Below are the code and all the weights of a small trained network. Each question names an input and a class and asks about switching units off, where a switched-off unit gives its printed mean instead of its output.

import numpy as np


def w(rows, s, z=0):
    codes = np.array(rows[::2]) - 128.0
    scale = np.full(codes.shape[1], s)
    scale[-1] = z or s
    return codes * scale


def norm(h):
    return h / np.sqrt((h * h).mean(-1, keepdims=True) + 1e-5)


def f(y):
    return y / 2 * (1 + np.tanh(0.7978845608 * (y + 0.044715 * y**3)))


def log_softmax(a):
    a = a - a.max(-1, keepdims=True)
    return a - np.log(np.exp(a).sum(-1, keepdims=True))


def net(x, mask):
    res = np.array(x, float).reshape(1, 8) / 4 @ E
    u = 0
    for l in range(2):
        y = f(norm(res) @ A[l][:, :-1].T + A[l][:, -1])
        res = res + np.where(mask[u : u + 9], y, B[l][:, -1]) @ B[l][:, :-1]
        u += 9
    return log_softmax(norm(res)[-1] @ U[:, :-1].T + U[:, -1])


A, B = {}, {}
E = w([
[144,118,173,147,162],'x0',
[225,135,146,120,90],'x1',
[78,181,235,70,80],'x2',
[75,103,117,92,122],'x3',
[102,152,89,83,117],'x4',
[123,133,124,112,140],'x5',
[109,137,106,95,122],'x6',
[119,242,131,255,83],'x7',
],0.0081)
A[0] = w([
[158,127,113,240,120,54],'L0N1',
[98,242,165,202,119,201],'L0N2',
[186,158,87,194,88,3],'L0N3',
[14,178,206,76,37,107],'L0N4',
[166,175,180,114,120,218],'L0N5',
[1,175,115,209,97,112],'L0N6',
[82,117,152,62,9,239],'L0N7',
[138,93,101,223,158,158],'L0N8',
[70,173,153,106,169,191],'L0N9',
],0.0079,0.0033)
B[0] = w([
[77,150,126,83,142,177],'L0N1',
[111,191,153,195,99,253],'L0N2',
[67,222,132,21,173,154],'L0N3',
[120,184,183,190,153,240],'L0N4',
[99,174,187,76,131,182],'L0N5',
[132,165,5,225,201,222],'L0N6',
[177,122,254,47,179,225],'L0N7',
[23,56,14,137,82,191],'L0N8',
[19,80,119,218,136,180],'L0N9',
],0.0073,0.0058)
A[1] = w([
[169,97,67,105,2,251],'L1N1',
[103,92,80,160,148,89],'L1N2',
[83,164,103,200,141,118],'L1N3',
[96,142,17,99,165,130],'L1N4',
[35,90,150,96,190,124],'L1N5',
[115,111,63,68,157,68],'L1N6',
[93,157,30,183,170,228],'L1N7',
[93,246,65,184,135,135],'L1N8',
[251,103,81,101,51,120],'L1N9',
],0.0092,0.0032)
B[1] = w([
[184,93,146,84,159,159],'L1N1',
[156,111,157,77,72,160],'L1N2',
[137,165,106,153,110,207],'L1N3',
[182,88,127,136,93,193],'L1N4',
[62,89,133,163,102,182],'L1N5',
[122,73,158,124,115,151],'L1N6',
[135,111,5,89,66,254],'L1N7',
[90,174,103,98,123,254],'L1N8',
[114,136,112,128,212,154],'L1N9',
],0.011,0.0074)
U = w([
[139,32,90,69,63,169],'0',
[62,104,193,99,155,195],'1',
[212,62,96,68,191,152],'2',
[199,92,227,43,83,45],'3',
[133,139,2,160,114,5],'4',
[96,168,78,146,109,61],'5',
[142,132,74,98,75,170],'6',
[147,162,184,136,74,206],'7',
],0.0097,0.0022)

Each question gives the input, the list of numbers given to net, and the class t.
The units are the neurons (one row each of A and B). Each row of codes is followed by its name. A weight is (code - 128) times the scale printed after its matrix; where a second scale follows, it is the last column's (A, B and U).
mask holds one flag per neuron, layer by layer. A switched-off neuron (its flag False) gives its mean, the last column of its row in B, instead of its output. The means were averaged over made-up inputs and are rounded, as every weight is.
A unit's drop is (log p(t) with every unit on - log p(t) with that unit switched off) / (log p(t) with every unit on - log p(t) with every unit switched off).
The circuit of an input: a set's keep is (log p(t) with only the set's units on - log p(t) with every unit switched off) / (log p(t) with every unit on - log p(t) with every unit switched off). Starting from the 12 units with the biggest drops (on a tie, the unit counted first), units are removed one at a time, each time the one whose removal leaves the highest keep (on an exact tie, the one counted first), for as long as the keep stays at least 0.8.
circuit, biggest first: the units of the circuit, biggest drop first
most important unit: the unit with the biggest drop
k most important neurons: the k neurons with the biggest drops, biggest first
k most important neurons of layer l: the k neurons of layer l with the biggest drops, biggest first
drop when u is switched off: that unit's drop, to one decimal
input [-5,5,-2,-7,-7,-8,5,-2], class 2: most important unit	L1N9
input [0,-2,4,1,6,1,-3,0], class 1: circuit, biggest first	[L0N7; L1N7]
input [7,-4,1,-7,6,4,-3,-3], class 1: circuit, biggest first	[L0N6; L1N7]
input [-5,-3,1,5,7,-8,1,-6], class 1: circuit, biggest first	[L1N7; L0N7]
input [-7,-2,-2,-3,7,2,-3,0], class 0: circuit, biggest first	[L0N2; L1N4; L1N6]
input [1,7,2,-5,3,-1,-8,-1], class 3: 2 most important neurons	[L0N6; L0N5]
input [-3,0,3,-6,-8,1,7,-4], class 1: 2 most important neurons	[L1N7; L1N4]
input [-4,8,2,-2,1,7,8,-2], class 3: 2 most important neurons of layer 0	[L0N7; L0N6]
input [-3,6,-7,-1,8,-3,-8,-1], class 2: 2 most important neurons of layer 1	[L1N1; L1N9]
input [-3,-6,-3,-8,7,2,5,-1], class 0: drop when L0N2 is switched off	0.2
input [-5,-3,6,8,8,-2,6,-7], class 1: drop when L0N2 is switched off	-0.1
input [7,2,1,6,-4,-5,8,-4], class 3: drop when L0N8 is switched off	0.3
